Each row has a hidden value; after the row comes its grade, the name of the range that the value falls in. Each part has its own.
[ -2 -40  -6   3  -1  -8   0 -36  -2   3  40  -3  22   0  -3  27   3  11
   1  -2  13   2  12   2 -14 -16  -3   8] | (35)
[ -3 -33   6  -3   4   6   0   7   1   7  -7   7 -17   3   0 -35  -2   4
   9   6   6   4  -3   0   2   0  -1  -7] | (33)
[  1 -33   4   0   1  -1  -6  -2   0   9  18  -3  -2   2  -3   2   1   1
  -9   3   4   1   0  -2 -33  -4   2   2] | (35)
[ -1 -11  -2   4  -3  -7   5   0   3   8  13 -14  17  -2   0   8   3  -8
 -22  -3   1  -3   7  -1 -12  -7   9   9] | (33)
[ -3 -27   6   1   7  -4   4   8  -1  15   6  -9  -2   3   0 -33   1  -6
 -14  -1   4   0  -4  -6 -40  -9  10   7] | (37)
[ -6 -30   0   1   2   0  12  -3   3   7  -5  -3   2   2   2 -39   0   1
   4   4  13   1  10   1  39 -18   1   4] | (33)
[ -9 -36   0   0   8   2  17  -1   0   9 -12  -3  -2   4   5 -63  -2   3
   9   4  17   3   8   0  44 -22   3   4] | (33)
[  1 -38   5  -2  -2   2  -7   0   4   5   6   4  -8   1  -3   5   1   3
  -2   6   3   2   2   1 -16   1  -1  -3] | (33)
[  2 -16   3   0  -4  -3  -7   3   4   9  14  -4  -1   0  -3  20   2  -2
 -19   2  -2   0  -1   0 -33   6   2   0] | (33)
[  6 -11   3  -2  -8   5 -11   2   7  -5  -3   9  -8   0  -3  35  -1   2
  11   8  -2   0   3   5  13   5  -6  -6] | (33)
[  1 -41  -1   1  -1  -4  -9 -25   1   4  30   7   3   3  -4  35   0  15
  13   8  10   4   5   4  -6  -9  -8   0] | (35)
[  6   6  -1   0 -12   4  -8   4  10  -5 -10   4  -2  -1  -2  39  -1   0
   4  11  -5  -2   5   6  30   5  -5  -5] | (35)
[  9   4   4  -1  -5  11  -9  13   4  -8 -32  11 -29   1   0   9  -5  -3
  24  12  -9   0  -4   4  47   3  -4 -12] | (37)
[  5   6   3   1  -9   5  -1  23  10   0 -28  -1  -7  -1   1  11  -1 -11
  -2   7  -7  -3   2   2  34   3   3  -3] | (37)
[ -2 -22   1   2   1  -6   1  -7  -1  10  22 -10  11   1  -1   2   3   0
 -17  -3   4   0   1  -3 -41  -5   6   7] | (35)
[ -8 -39  -5   2   7  -7  10 -30  -5   9  28  -7  18   4   1 -22   1  13
   5  -1  19   3   9  -1  -3 -25   1  11] | (35)
[  1 -34  -1  -1  -5   2  -7 -19   5  -3   8   8   3   1  -4  27   0  11
  18   8   9   2   9   5  20  -8  -8  -2] | (35)
[  4 -49   2   1  -3  -5 -16 -25   1   8  38   4   0   2  -7  47   1  13
   5   6   6   4   1   2 -44  -3  -6  -1] | (35)
[  6   6   3  -1  -5   7 -10  11   6  -7 -20   7 -16   0  -1  19  -2  -2
  12  10  -7   0   0   3  32   5  -5  -7] | (37)
[  0 -25   1  -1  -3   5  -2  -6   6  -3 -13   7  -4   2   0   2  -2   5
  22   9   7   2   7   4  43 -12  -5  -2] | (35)
[  0 -42   1   1   2  -4  -5 -14  -2   8  26   0   2   3  -3   9   1   9
   4   5   9   3   3   0 -24 -11  -2   2] | (33)
[ -3 -37   4   0   7  -4  -2  -8  -4  11  20  -7   1   3  -2 -17   2   3
  -5   0   8   2  -2  -4 -46 -10   4   5] | (35)
[  7   7   6   1 -10   7   0  35  13  -2 -43  -4 -10  -3   1   0  -1 -23
  -6   4 -12  -6   2   1  32   3   9  -3] | (37)
[  4 -28  -1   0  -8  -2 -11 -13   5   0  24   5   5  -1  -5  43   2   6
   0   3   2   2   6   5 -14   4  -6  -2] | (35)
[  4 -42   2  -1  -7   1 -14 -16   6   0  15  10  -4   1  -6  39   0   9
  13   9   5   3   4   5  -9   0  -9  -5] | (35)
[ -2 -28   0   1   2  -3   4  -8  -1   6  14  -4   4   1  -1 -11   1   3
  -3   2   7   1   5  -1  -9 -10   2   5] | (33)
[ -6 -43   6  -2   6   4   4   5   0  12  -3   3 -12   4   1 -48  -2   4
   4   5  10   3  -4  -2  -4  -4   2  -2] | (33)
[  0  -9   1   0  -4   0   1   9   6   5   1  -2  -1  -1  -1   4   1  -3
 -12   3   0   0   4   2   6   4   0   0] | (33)
[ -6 -28   3  -2   3   7   3  -2   1  10  -8  11 -18   6   3 -32  -4  15
  20   8  10   6  -8   2  22   0  -6  -9] | (35)
[  4 -17   6   0 -11   4  -3  25  12   5 -16  -4  -5  -3  -1   7   1 -15
 -17   3  -8  -4   3   1   2   8   7  -2] | (37)
[  0 -16   1   0  -5   0   0   5   7   5   0   0   0   0  -1   8   0  -1
  -7   4   2   0   5   3  13   2  -1  -1] | (37)
[ 10 -20   4  -1 -17   0 -22   0  13   1  23   6  -2  -3  -8  63   2  -1
 -14   7  -8  -1   2   6 -33  20  -7  -7] | (35)
[ -6  -3  -5   3   4   6  22   2   2  -3 -43  -3   1   3   8 -59  -4  -1
  26   7  10   0  14   2  63 -30   2   5] | (37)
[  6 -17   1  -2 -13   3 -16 -11  10  -5   8   9   0  -1  -5  52   1   5
   9   8  -1   0   6   7   1   7  -9  -6] | (35)
[ -5 -35   8   1   8  -4   6  15  -2  17  -3 -11  -2   3   1 -50   2  -8
 -15  -3   5   1  -5  -8 -45 -11  14   8] | (37)
[  3  16   4   1  -4   6   4  30   8   1 -43  -1 -13   0   3 -14  -3 -13
   0   7  -7  -3   0   0  55  -2   4  -2] | (37)
[  2 -22   4  -2  -2   3  -6   2   4   0   3   7  -8   0  -3   4   0   2
   3   6   2   2   1   2  -1   3  -4  -4] | (33)

Next part:
[  5  25  27  22   2  14 -18  -4 -12 -19  -5   0 -16  -4  -6 -34  -9   9
  -3   1  -4  -6  24 -23  -4  37 -34  14  22] | sl
[ 22 -47  -5 -16  24  11 -17   4  11  13  63  29  -3 -36  27  26  14   0
  45  21   4  41  -3  33  -9 -43  32 -11  23] | dg
[  6  -1   9  -5  -2   2 -18   3  -6 -11  11  12   2  -4   8   5  -2  -1
  -2   5   3   5  12  -1  -2   3  -4   3  19] | dg
[  8 -19  -5 -21   0  -2 -13   6   7  -4  24  20  10 -16  20  25   7  -4
   0  12   4  21   5  21   0 -18  19  -8  24] | dg
[  9 -25  -9 -23   3  -5  -9   6   9   1  22  15  11 -17  16  31   8  -6
   7   2   5  21   0  22   0 -18  26  -9  21] | sm
[ 19 -28  11 -13  15   6 -22   4   8   0  54  34  -2 -33  27  13   9   7
  19  23   1  37  12  27  -6 -19  20  -5  36] | sm
[  6  -8   8  -9   0   3 -15   3   0 -10  19  20   2 -13  14   8   2   1
  -6  11   2  12  13   8  -2  -1   4  -1  29] | dg
[  3  13  14   1  -3   6 -15   0 -10 -18  -6   1  -1   2  -5  -8  -6  -1
  -8  -2   2 -10  14 -16  -3  15 -19   8  14] | sl
[  9 -28 -10 -23   6  -2 -11   5  10   0  27   6  15 -12  17  30   6  -6
   8  13   5  25  -1  24   0 -27  25  -8  17] | sm
[ 13 -12  12 -11   4   5 -18   4   2  -8  32  28   2 -22  19  13   4   5
   1  15   1  24  14  19  -3  -4   8  -1  32] | dg
[ -1 -15   4 -11  -2   0  -7   4   1  -8  15  17   6 -14  12  14   3   0
  -7  12   3  15   9  10  -1  -8  10  -2  25] | dg
[ 10 -27   1 -18   4   1 -15   5   9  -2  28  24   6 -24  22  22   7  -1
   7  16   3  27  12  23  -1 -22  21  -9  23] | sm
[  8   4  18   3   5   9 -21   1  -9 -11  17  12  -7  -6   5  -9  -4   4
  -3   6   1   4  16  -5  -5   8 -12   8  25] | sl
[ 12 -21  10 -11   5   4 -23   4   5  -7  39  28   0 -24  17  10   4   4
   3  17   1  23  14  18  -3  -8  11  -2  33] | dg
[  5 -20  -9 -22  -4  -5  -9   6   8  -7  16  15  12 -11  14  28   7  -7
  -4   8   6  20   3  19   1 -18  18  -8  18] | dg
[  6 -14   2 -16  -3   0 -11   5   4  -6  21  17   7 -12  16  26   5  -4
  -6  10   4  17   5  17   1 -10  14  -4  25] | dg
[  7   0  10  -9  -1   3 -16   3  -2  -9  11  17   3  -8  11   4   1  -1
  -7   8   3  11  13   7  -2   3  -1   1  24] | dg
[ 11 -29 -15 -22   6   1  -9   2   9   3  31  14  10 -16  17  34   9  -6
  15  11   5  24  -2  24  -2 -31  29 -10  16] | sm
[  8  -1  16  -3   1   5 -21   2  -8 -13  18  12  -3  -7   6  -7  -2   3
  -1   7   1   4  17  -2  -5   7  -8   6  25] | sl
[  6 -11   4 -13  -3   0 -16   4  -2  -9  14  18   6  -9  12  16   2  -1
  -8   8   4  14  10  11  -1  -1   7  -2  24] | dg
[  8 -22  -4 -18   0  -1 -12   5   7  -3  24  22  10 -22  18  25   8  -2
   1  12   5  22   6  21   0 -17  19  -8  27] | dg
[  8 -18   5 -12   1   1 -15   4   4  -6  21  19   5 -15  17  14   5   1
  -4  11   2  18   9  17  -1  -9   7  -3  27] | dg
[  3 -29 -19 -26  -1  -4  -2   5   8   2  23   8  15  -6  12  35   9 -11
   7   7   7  19  -8  21   1 -31  27 -12   9] | sm
[ 13 -33 -10 -21   8   2  -9   5  10   3  43  19   8 -16  19  32  10  -4
  19  13   5  27   4  25  -3 -31  25  -9  19] | sm
[  6 -30 -24 -24   0  -4  -3   5   8   4  23   4  14  -5  10  43   8 -13
  10   5   8  16 -11  22   2 -34  32 -13   1] | sm
[ 10 -12  12 -12   2   4 -18   4   1  -9  33  25   1 -20  18   8   2   3
   4  13   1  19  13   5  -3  -4   6  -1  33] | dg
[ 17  14  36  14  13  20 -29  -4 -11 -15  31  20 -22 -18   4 -36  -4  14
  14  12  -4   2  29 -17 -10  27 -29  15  33] | sl
[  8  20  23   8   1  14 -15  -3 -15 -16   9   3 -12  -1  -4 -27  -8   5
  -5   1  -2  -5  22 -22  -5  25 -27  13  20] | sl
[ -5  19  -6  -9 -20  -3   0   2 -13 -17 -37 -17  14  24 -11   5  -6 -15
 -28 -13   8 -29   3 -18   4  14  -9   5  -6] | sl
[  5   8  16   1   0   7 -18   0 -12 -16   2   0  -4  -3  -2 -11  -5   0
  -6   2   1  -3  15 -14  -5  14 -17   8  19] | sl
[  8 -23  -7 -20   3  -2  -9   6   9  -2  28  16   7 -18  14  29   8  -4
   7  11   5  24   1  21  -2 -23  24  -8  20] | sm
[ 10  10  20   9   3  11 -19  -1 -11 -15   9  10  -9  -9  -3 -19  -7   4
   2   3   0  -6  19 -13  -6  17 -21  11  19] | sl
[ 13   1  22  -1   7   9 -25   2  -7 -13  25  19  -7 -14   8 -10  -1   7
   2  11   0   9  19   0  -7  12 -10  17  28] | sl
[ 17 -35   5 -15  17   7 -19   4  11   3  57  31  -2 -28  26  17  11   5
  24  20   2  33   8  28  -6 -26  23  -7  33] | sm
[  8 -19   5 -23   2   0 -16   5   6  -5  24  17   6 -18  18  19   6   0
  -1  13   3  21   6  20  -2 -13  15  -6  32] | dg
[ 11 -33 -20 -25   6   0  -7   5   9   5  40   9  11 -12  19  35  11  -8
  22   9   7  23 -10  24  -2 -36  36 -13   9] | sm
[  7  -7  10 -10   3   3 -18   3  -1  -8  10  19   3 -11  14   7   1   0
  -6   9   3  13  12   7  -2   2   4   0  25] | dg
[  3  25  17   6  -6  10 -11  -3 -12 -20 -16  -5  -8   7 -14 -25 -10   1
 -11  -3  -1 -12  18 -24  -1  39 -28  12   7] | sl
[  8  21  25  11   6  16 -18  -4  -8 -12  -6   7 -15  -6  -6 -38  -9   8
   1   4  -4  -4  28 -22  -6  32 -33  15  23] | sl
[ 11 -32  -1 -23   8   0 -15   5  10   1  34  24   6 -22  21  23  10  -1
  12  17   4  29   5  25  -3 -24  23  -8  30] | sm
[ 15 -33  -2 -17  12   4 -14   5  12   3  46  26   4 -26  22  22   9   1
  21  17   4  33   3  26  -5 -25  33  -7  27] | sm
[  7   9  19   4   2   9 -18   0 -12 -16   6   6  -6  -1  -3 -17  -6   1
  -4   0   1  -9  18 -13  -5  12 -21   9  18] | sl
[ 19 -27  12 -14  11   6 -22   4   8  -3  44  42  -2 -35  26  13   7   7
  12  17   0  34  13  28  -5 -13  15  -5  39] | dg
